Below are the code and all the weights of a small trained network. Each question names an input and a class and asks about switching units off, where a switched-off unit gives its printed mean instead of its output.

import numpy as np


def w(rows, s, z=0):
    codes = np.array(rows[::2]) - 128.0
    scale = np.full(codes.shape[1], s)
    scale[-1] = z or s
    return codes * scale


def f(y):
    return np.maximum(y, 0)


def log_softmax(a):
    a = a - a.max(-1, keepdims=True)
    return a - np.log(np.exp(a).sum(-1, keepdims=True))


def net(x, mask):
    res = np.array(x, float).reshape(1, 7) / 4 @ E
    y = f(res @ A[0][:, :-1].T + A[0][:, -1])
    res = res + np.where(mask, y, B[0][:, -1]) @ B[0][:, :-1]
    return log_softmax(res[-1] @ U[:, :-1].T + U[:, -1])


A, B = {}, {}
E = w([
[107,102,115,132,132,170,169,193,124,109,181],'x0',
[116,173,254,102,97,204,75,116,205,75,133],'x1',
[149,182,206,89,114,182,137,141,67,130,90],'x2',
[124,79,138,67,67,77,133,110,150,133,67],'x3',
[199,126,115,156,128,94,81,126,181,201,95],'x4',
[108,124,106,69,40,146,124,151,139,110,215],'x5',
[108,155,67,151,152,133,117,102,85,113,165],'x6',
],0.0087)
A[0] = w([
[97,1,56,140,111,58,171,114,95,122,161,208],'N0',
[192,146,125,185,197,124,112,83,147,207,137,170],'N1',
[105,168,180,32,67,164,160,170,87,99,233,247],'N2',
[114,164,218,149,162,220,107,79,84,147,127,88],'N3',
[207,165,62,182,169,114,39,144,150,244,176,252],'N4',
[150,146,196,36,86,182,124,131,148,101,155,191],'N5',
[150,143,99,202,142,72,149,36,140,137,151,217],'N6',
[64,123,197,96,144,163,140,124,218,99,94,143],'N7',
[57,131,129,112,119,160,145,192,73,35,211,123],'N8',
[103,171,160,35,97,131,45,57,144,100,229,223],'N9',
[43,127,129,100,126,135,152,159,141,41,168,125],'N10',
[156,191,197,125,201,151,133,98,18,156,92,131],'N11',
],0.0064,0.0037)
B[0] = w([
[2,88,119,110,169,108,113,107,104,135,136,244],'N0',
[150,133,127,138,107,90,91,113,153,161,78,194],'N1',
[96,112,132,186,76,205,109,162,101,166,165,255],'N2',
[83,104,96,101,170,94,85,115,113,90,81,200],'N3',
[130,101,131,135,104,119,88,154,113,228,96,234],'N4',
[116,105,188,117,168,118,94,167,135,149,106,232],'N5',
[124,159,96,104,159,114,18,188,112,176,89,202],'N6',
[131,39,98,134,65,101,124,164,144,116,90,207],'N7',
[79,169,128,182,94,161,163,137,119,64,175,220],'N8',
[107,117,110,179,149,139,110,169,119,170,155,222],'N9',
[94,145,164,180,97,140,147,138,105,101,173,190],'N10',
[131,178,89,84,130,136,60,84,138,91,96,203],'N11',
],0.0093,0.0091)
U = w([
[252,117,158,75,86,74,153,58,130,160,134,35],'0',
[166,133,146,171,67,113,77,210,146,254,108,255],'1',
[104,95,105,92,102,107,249,80,123,125,199,34],'2',
[200,233,120,100,120,115,103,98,114,59,87,42],'3',
[166,75,163,176,82,107,153,157,197,45,101,60],'4',
[93,162,125,208,101,210,146,180,84,71,244,122],'5',
[55,88,104,94,157,74,88,127,110,140,101,164],'6',
],0.008,0.0029)

Each question gives the input, the list of numbers given to net, and the class t.
The units are the neurons (one row each of A and B). Each row of codes is followed by its name. A weight is (code - 128) times the scale printed after its matrix; where a second scale follows, it is the last column's (A, B and U).
mask holds one flag per neuron, in row order. A switched-off neuron (its flag False) gives its mean, the last column of its row in B, instead of its output. The means were averaged over made-up inputs and are rounded, as every weight is.
A unit's drop is (log p(t) with every unit on - log p(t) with that unit switched off) / (log p(t) with every unit on - log p(t) with every unit switched off).
The circuit of an input: a set's keep is (log p(t) with only the set's units on - log p(t) with every unit switched off) / (log p(t) with every unit on - log p(t) with every unit switched off). Starting from all 12 units, units are removed one at a time, each time the one whose removal leaves the highest keep (on an exact tie, the one counted first), for as long as the keep stays at least 0.8.
circuit, biggest first: the units of the circuit, biggest drop first
top k neurons: the k neurons with the biggest drops, biggest first
drop of u: that unit's drop, to one decimal
input [8,-6,-7,7,-5,6,8], class 5: circuit, biggest first -> (N8)
input [1,7,-5,5,4,2,-3], class 4: top 2 neurons -> (N4; N6)
input [-6,5,4,-1,3,-7,-6], class 6: top 2 neurons -> (N3; N7)
input [5,-6,8,-3,2,-5,7], class 3: circuit, biggest first -> (N11; N2; N0)
input [-2,0,0,3,-2,-5,0], class 3: circuit, biggest first -> (N0; N4; N2; N9)
input [-3,4,2,2,0,-5,6], class 3: circuit, biggest first -> (N0; N11; N2)
input [4,4,-3,3,5,7,-1], class 5: top 3 neurons -> (N6; N4; N1)
input [2,4,5,-3,-5,-7,-8], class 6: top 2 neurons -> (N3; N11)
input [-4,4,4,-4,-7,-8,3], class 3: top 3 neurons -> (N11; N0; N4)
input [-6,1,8,1,2,-7,-8], class 3: drop of N11 -> 0.3
input [0,-2,8,6,6,1,3], class 0: drop of N6 -> 0.2
input [5,-4,2,-1,3,6,-5], class 5: drop of N1 -> 0.2
